Each name stands for a flat space through zero: a line, a plane or more. A row that begins with a name and a colon came from that space; any other row is followed by the name of the space it lies nearest, among the names in its block.
q46-q387: [  12   34  -43 -221  -66  -33 -110   52  -53  168    2  141  -68  -27
  -19   43  -79  149   84   54  147  -48  -27  110   48   46  -36    7
  -53]
q46-q387: [  26  102  -41 -150 -211 -375 -261  185  -57  -16  105  -79  136 -181
  -43  -15   83  141   45  351  135  159 -164 -146 -147  -43  110 -126
  -46]
q46-q387: [ -26   -5 -153 -290  -81   21  -82  193 -122 -181  198  140  187 -195
   -8  171  109  165   83   12  180   48 -201  -20 -143  102  -52 -241
   13]
q628-q233: [  33  236  -94  134 -129 -351  154 -356  -82  341 -319 -663  -45  282
 -158  -16  137   26    8  433 -140 -329  373 -297   14 -165   58   53
  -85]
q628-q233: [ 145   12   -3  -38  -79  -46  -96   -6   94   57   94  284 -155 -180
 -170  -21   81  112   -2 -128  128  -17 -184   60  143  -11  -77  -12
  118]
q544-q731: [  30 -135  -57    0  158  213  202  -32  -26  132  -27  -93   -3  105
   66   43  -39   59   84   75 -189   60  229   -7 -104  154  -39  -51
 -180]
q619-q869: [  -5  224  -73 -275   52    9  247   62 -164  329  195  402 -118 -170
 -321  173  141  168  100 -151  -37   -4   12  198  113  -29 -324 -101
   48]
q619-q869: [ -18 -140  -43  -27 -235  -13 -135  271  133 -362  201  135  126  162
 -130  146 -234   77  136  -22  324  106 -109  -58   -9  195   88 -118
   45]
q619-q869: [-105 -103  -21 -280  -73  232  -85  -89  -48   -9  143  162  -12  -78
  -98  140 -110  103  179 -352  315 -138 -169  313  -15  140 -211   21
   25]
q230-q352: [ -70   73   27   88 -327 -256 -100   32   88  181  110 -136   20  312
 -261  164 -311   77  256  224  196  -71  309   18  -97   80  162   32
 -229]
q230-q352: [  40  -33 -147   86   88  178  346 -389   91  113 -343 -322 -274  441
 -314  -56   24   46  114 -213    2 -202  121 -208  411   69 -246   48
   53]
q619-q869: [-130   19 -149  -50  340  369   10  -90 -163 -236  174    5  238 -248
  109  -28   71   81  106  -92  169  -60   69  301 -179 -139  232  104
   37]
q628-q233: [  84   23  -35  -98  220  192  205  -35  -21   76  138  296  -76 -114
   22  158   17    3   54 -341 -171  -35  167   35  -78  166 -301  -19
   14]
q619-q869: [  28 -166  -93 -177 -243  102  114  208  -37 -130  117  154   40   99
 -229  189    0  202   -3  118  228  -37 -197  117  131   87  -48 -190
  163]
q628-q233: [ -56 -118  124  -40  357  313  132  254  -38  -36  208  358  132 -154
  354   18 -192 -176   -7 -216 -339  283  178  154 -267  209 -123   -3
  -81]
q230-q352: [ -99  188 -159 -191  207   69  -67  -16 -134 -266  -20    9  228 -306
   87 -199  212  -67  -19 -204   95  -52 -270 -155   64  -85  -96 -111
  304]
q544-q731: [-185  107 -219 -383  513  443  126  -50 -275    2  109   95  251 -284
  185  -64    9   59  248 -279   -5   -3  115  149 -169  117 -188  -42
    7]
q628-q233: [  49  -66   -1  409  242  193   85  266   43 -170   91  109  204  -36
  139 -244  -39   -9 -165  505 -122  167  232  180    1 -263  674   75
   79]
q544-q731: [ -33  107  -43  -89 -137 -133   29  144  -11   50  115   82   68   63
 -212   61  -88   61  117   77   93   16   42  -49   37   59  -59 -106
   54]
q544-q731: [   1 -229  170  124  190   78  104   63  -58  -41  -96 -218   58   45
  569  121   13 -227 -209  101 -541  238  198 -113 -432  125   -2    6
 -353]
q628-q233: [-124  -45   32   79  -34   36  -48 -159  -49  -89   11 -289  110    3
   43   33   34  -55   22    6   55  -64   11   95 -181  -80  113   67
  -95]
q628-q233: [-123  -63  -65   44  481  371  296  175 -113    4 -346  -24   -9  308
  374 -180  -94 -104 -111  145 -345  238  198  -44  207  -25  163   29
 -168]
q628-q233: [ 247 -144  -10  -62  -54   14  117  279   44  117  -34  341 -179  201
  183  263 -148  127 -132  215 -173  -12  230  -40   20  206   -7  -58
 -103]
q230-q352: [  58 -312  131    9   44  180   39  347   22 -136  205  258   55   -1
  199  103 -202   42  -84  175  -89  300   36  258 -184  119  132   32
  -72]
q230-q352: [-131  219 -150  -56  399  217  -42   -4 -117    6 -121  120   50    7
  190 -178 -121   25   90  -15  106  -73  213  141  144 -162  276  190
  -27]
q230-q352: [ -50 -523   44 -113  -54  435  184  456  -45 -391  357  277  157   30
  -41  228 -104  188  -24  124  130  422 -274  435 -117  148   91 -147
    1]
q544-q731: [ -84  271 -199 -295  203   90   48 -291 -116  121 -156  -55   22 -206
 -122 -218  197  -28  144 -413   62 -231 -170 -199  224   32 -421 -109
  254]
q46-q387: [ -12   49   95   41  -16 -270 -165  -11   27   25  -96 -219  -35  -36
  -14 -237    4  -26  -18  182    9  228 -134  -88   36 -136   71  127
  -15]
q619-q869: [ 140  325  -74   26 -152 -376 -210 -177    6  224 -170 -100  -48   -9
   33  -40   -1   24  -51  233   91 -470  250 -182   51 -137  143  115
  115]
q544-q731: [-108 -287  140 -157  167  150   43  177 -116 -169   76 -125  134   14
  395  128 -154  -87  -10   -1 -222  378   18   81 -403  211 -129   40
 -248]
q619-q869: [ -73   -1    3 -357  -51 -280 -182  202  -86 -268 -192 -178   32   38
  120 -129  -10  -13  -52   37  114  322 -449 -313  120   57 -245  -38
  119]
q46-q387: [  49 -175  201  109 -197 -152 -120  325  198   29  250  336 -213  122
 -206  121 -238  120   92   70   92  494  -85  200   13   62  119   69
 -279]
q619-q869: [ -26 -244  176  215 -176   23  -14   52  260 -125   71   12 -117  300
 -114   94 -264 -122   93 -242   15  216  -21  -40    1  225  -74   15
 -165]
q46-q387: [ 138  362    0  -20  -22 -393 -175  -11    1  308  -25  115  -20 -213
   -2 -175    2   -8  -30  199  -54 -180  177 -145   33 -120   30   72
  156]
q619-q869: [  -2  160 -101   46 -293 -131  160 -202  -18  -14   21 -103  -68  140
 -511  164  169  112    7  -26  275 -369  -51   46  250 -195  -51  -16
  262]
q46-q387: [ -57   37 -190  512  250  138   -7 -415  184 -420 -378 -647   60  308
   -1 -362  104 -142   34  -40  112 -132  102 -402  233 -215  440  142
   37]
q230-q352: [-193  383 -239 -177  -18   12   -9 -128 -185  312 -334  -73  104  -20
    2 -165  229  -65   13   -3    3 -418  -72 -216  299 -110  -28 -298
   48]
q46-q387: [ -46   47   38  120 -384 -406 -291 -115  145  -33   70 -270 -156  153
 -515  -13  -33  213  216  160  489  154 -212   60  129 -207  235  162
 -149]
q544-q731: [  17 -229   16  -57  -58  222  -93  231   66  -71  -33  269  -10   -2
  117  -84  -80   32  -85   27   79   97 -263  114  164   97   90 -126
   37]
q619-q869: [ -53  -70   76   -1  -10   24   55  -59  -71  128  -68 -158   -6    3
   39  -39   41  -26  -60  118 -100   28  -26  117  -42  -63   -7   36
  -59]
q46-q387: [  71  335 -171   22  209  155   25  -32  -57  149   23  393   96 -210
   11 -167  -16   19  -41   19   89 -496  286  160  211 -184  214   66
  384]
q628-q233: [ 289 -101   64  -75  148    2  -16  275   22  241   62  479 -206 -146
  297   86  -67  143 -138  213 -265  187  172  103  -90  105   42   49
 -163]
q544-q731: [ -52  320  102 -161 -697 -529  -67 -146  -86  144   38   51 -146   24
 -578  256  147   29 -158  -54  419 -558 -326  203  315 -317 -255   50
  459]
q619-q869: [-243  248   53 -187  -16 -178 -234  -47  -72  237  -45  -81  119 -155
   75 -162  -48 -185  172 -204  -37   49  -99 -133  -94   69 -206 -100
 -146]
q46-q387: [  62   59   58 -498 -115  -78  -46  169 -105  323  246  547 -146 -248
  -74  256  -95  150  101 -252   50    6 -105  230  -63  232 -500  -63
   14]
q619-q869: [  77   -7  -41  119  109   46  175   35   30 -151   57   71  -54   37
 -108   49   92   44  -49  -14  -47   96   39  -26   73  -73   39   25
   68]
q544-q731: [ 127 -372  269    1 -490 -208 -199  175  181  -51  190   96 -151   59
  -72  249 -150   54  -71   51  103  203 -271  134 -164  194 -106  -13
 -119]
q46-q387: [  91   86 -156 -246  -37  122  107  197  -48  134  171  440   86 -128
 -156   56  -55  149   77   -1   92 -200   49   57  123  160 -155 -218
  274]
q628-q233: [-186   -2  106  -24  269  144 -108  306  -35 -177  -17  257  123 -184
  321 -260  -15 -225 -113 -153 -161  419 -290   19   51  -48   59  -59
  -23]
q628-q233: [  35  -90    5  -87 -167 -139 -265 -109    2   86  -83 -166 -127  -34
   94   96   88  134   35   85  112   33 -150  -11 -127   13   66    8
 -320]
q628-q233: [  41   39  -67  -66  314   26 -149  211    4   68   58  206   27 -257
  244 -163   52   64  109   50 -186  442  -10 -157 -136   91  101 -118
 -309]
q544-q731: [  67 -197  182  243  -83 -132  -27  108  110  -29    7 -148  -47  153
  132   43 -110  -59  -97  266 -185  256  117  -19 -186   15  189   91
 -229]
q46-q387: [ -91  -55  -36  103   93  -49  -97 -215  -15 -333 -177 -567  141   -5
  175 -135  194 -128  -29  -29  -29  104 -163 -308 -154  -64   58    6
  -71]
q230-q352: [-267   65  -22 -102  331  272  -61  146 -147   70  112   95  280 -160
  333  -82 -139 -116  185  -77 -147  198  175  128 -292   95  118  -76
 -304]
q46-q387: [  10   17   35  356   39   -7  140   55   96 -100  -20   -2  -51  207
  -27   54   22  -86  -97   83 -148   83  181  -60   54 -132  261   33
 -113]
q628-q233: [  20 -160   84    4 -165 -137 -229   87   46   50  240 -158  180  -78
  164  151 -179   39  174  219  -37  150  194  -20 -545  244  106  -61
 -352]
q46-q387: [  60 -326  147  141 -160   -8 -237  116  181   36   28  -73  -46  142
  184   22 -266   31   62  215    0  229   61   52 -217  196  234   38
 -367]
q628-q233: [ -55 -141  -68  144  323  414   98 -243   56  118  -61 -121  -65   -4
  -53 -236   15   60  188 -129  -21  115   69  162   72   -3  117   76
 -187]
q544-q731: [  19   20  116    8 -203 -273   12   55   17  155   10 -112  -27   75
 -127    8  -53  -24  -19  190  -76   75   15  -59  -28    8  -94   -5
    4]
q619-q869: [ 134 -243  -16  439   82  153   52 -135  237 -540 -119 -239  -33  208
   67  -63   63 -100 -161  -85   20   10  -30 -215   85  -53  256  105
  119]
q230-q352: [ -45 -219   22   19  254  289  -29   67   15   89  117   25   26    9
  211    2 -216   85  209   53  -87  305  236  207 -277  171  175   77
 -425]
q544-q731: [ 149  -20  -64  -19  339  205  -80   86  -39  -46  -99  238   22 -295
  343 -293   88   35 -198  143  -81    2  -54   82  100 -127  221   81
  193]
q230-q352: [ 135 -127   52   43 -187   59  200  210  104  -86  223  434 -173  118
 -395  176  -85  160  -69  -14  182   26  -91  286  276  -31  -34   34
  269]
q544-q731: [-359 -164  -28  -90  251  307   26  -15  -50 -461 -152 -330  118  300
  125  -83 -168 -138  169 -354  152  333 -212  -48   55   88  -63   75
 -145]
q230-q352: [  44 -435   60  106  -86  225  234  -35  102 -163   54 -182 -142  318
 -175  211  -74  123   51  -15   26  217  -31  135  -32  153  -61   38
 -163]
q230-q352: [ 149   65  127   94 -292 -367 -218   -4  142  234  105   62  -66 -125
  -13   84   -6  -49   -3   55 -106  -49   66 -164 -203  106  -57  -80
 -130]
q544-q731: [ -38   20   51   -9 -136 -111  -76   -8   10   -5  108  -14  -23   16
 -228   -2  -86   89   73   67  237   14  -56  199   48 -112   71  137
   69]
q230-q352: [ 211 -149    2  -16 -151  -42 -132  109   95   79  178  244 -134 -132
 -148   51   -2  276   25  208  177   89  -88  195    5    6  147   16
  -31]
q619-q869: [ 239 -119  142  133 -318 -175   97   57  191  155  185  284 -293  100
 -312  274  -35  102  -53  -23  -28    6   38   83   50   88 -144    2
   -9]
q230-q352: [ 229  -75   27   80  198  157  151  -91   93   60  -36  303 -318  -84
  -61  -55  109   80 -140 -179  -87   19  -45  137  250  -78  -94  162
  147]
[ 114  324 -169 -180  426  -39   99  -25 -213  170 -132  133  -47 -226
  203 -114  181   99  -87  136 -179  -78  215  -64   68 -192    6  122
   99]
q619-q869
[ 229  -84    3  115 -285  -44  -92  178  232  158  114  384  -73   57
  -27  151 -152   40    4   45  -25 -169  147 -117    2  272   42 -219
  -41]
q619-q869
[  32   61  101  -72 -581 -469 -226 -163   44   74   -3 -242  -55   41
 -249  170   33    6  -29   48  247 -305 -193  -84  -36  -14 -174  -14
  115]
q628-q233
[  41 -106  -85 -346  160  146  -43  320 -123 -117  106  302   97 -219
  215    8   -1  145   -5   52   11  248 -188   44  -66  145  -85 -133
   31]
q619-q869
[  29   59  -58   -4 -407 -219  -12  165    5   70  243  131   13   80
 -378  304   20  226   93  259  232  -73   23   96  -22  -35  144 -162
  -75]
q46-q387
[ 165  166  -34    6 -282 -384 -259 -149   41  179 -121  -91 -126 -126
  -83  -32  195  103  -88  206  127 -255 -112 -154   77 -149   86  -10
   43]
q230-q352
[-149  125 -289 -159 -120    8 -137 -399 -119 -230 -125 -538  181  -34
 -306 -125  225  173  190  -20  548 -375 -269  -68  142 -180   67  -20
  238]
q46-q387
[-188  -87   27 -111  -47    1 -255  148   -9 -272  162  -82  246  -97
   95  -32 -123  -42  158  -72  187  253 -207   -1 -228  111   55  -71
 -109]
q628-q233
[-180  495 -220 -398  427   69    4 -300 -347  381 -316  -73   56 -294
  209 -272  224  -50   62 -183  -90 -334   56  -62  144 -173 -229   26
   90]
q619-q869
[  15 -202  -22  252  208  438   38 -114   77 -127  101   53  111 -147
  184  -42   61  -65  -13 -146  -93  -64   96  157 -172   33  226  -31
  -78]
q619-q869
[-294  -53   57 -129  -57  197  236 -191 -167  259 -199 -304   18  209
  -24   58   28 -159   36 -171 -159 -112  -51  101   28   66 -307 -115
 -151]
q544-q731
[-126  212  -65 -221   94  -39  104   16 -133  235 -174   16   -3  -42
  -21 -130  130  -81   23 -116 -169   42 -128 -192  183   21 -300 -191
   15]
q619-q869
[-190   23   14  -76  494  174  -70  -13 -144 -177   22 -219  287 -210
  441 -223  -89 -175  103  -94 -182  278  132  -25 -360   34   34  137
 -125]
q230-q352
[  76   86  195  -23 -156 -365  -22  210   25  414  125  185 -153   48
  -63  116 -197   31   34  249 -198  217  233   61 -127   58  -74   67
 -229]
q619-q869
[ -71  223 -198  -33  317  280  113  -74 -123  176  -37  151  146 -192
  153  -88  147  -52   63 -128 -175 -213  206  -49  -10   -3   37 -176
  -32]
q544-q731
[ 138   57  166 -163 -150 -375 -154  280   -7  240  -27  223  -94  -86
  197    4 -107  -33 -162  241 -194  136  -22  -97  -52   74 -135   -5
   -4]
q628-q233
[ -27 -178    0  -99 -447 -175 -197   12   18 -174  291 -199  144  -68
 -198  319   66  153  160   48  273   42 -217   -2 -359  154  -36 -199
 -175]
q46-q387
[  95 -148  -29   84  283  404  265  217   -5 -163  114  428  -10   37
  184  134  -80   19 -135  -51 -148   26  208  222   25   36  124   38
   73]
q628-q233
[  87 -132 -127   70 -119  135  -15   34  128 -109  104   19  129   65
  -54   74  -81   68  123   18  100 -138  103 -139  -78  235   77 -204
   11]
q46-q387
[   9  -51   -8   33  174  137 -122  104   55  -34  -11  138   71 -161
  239 -179   -2  -72   -5  -55 -113  158  -65  -84  -44   83   86  -94
  -77]
q544-q731
[ 315  102  -21  227 -461 -536 -268 -335  256  413 -421 -358 -361  343
  -20   65   -4   54  -47  295  -12 -464  257 -499  115   71   97   17
 -239]
q230-q352
[-103  128  -92 -200  254  215 -100 -219  -74  249 -320  -24   -9  -66
  330 -224  -35 -144   61 -293  -97 -254   34 -119  102  126 -185  -27
  -46]
q619-q869
[ 105  -14    5  -71  105  -65  -60  317   -3  -11  177  234  103 -117
  150  -17 -158   81   26  251  -78  234  153   -5 -169   99  109   -7
  -22]
q628-q233
[ -88 -362    9  115   94  256 -129  132   10 -479  -59 -313  310  -44
  378 -197   28 -103 -123  193  -15  256 -256  -66 -195   34  309  -97
  -24]
q619-q869
[ 102 -212  124  270 -208   39  -16 -265  160   93 -169 -228 -151  172
   24    5  -17  -86 -135   25  -44 -265   47   42   26    4   72   91
  -23]
q619-q869
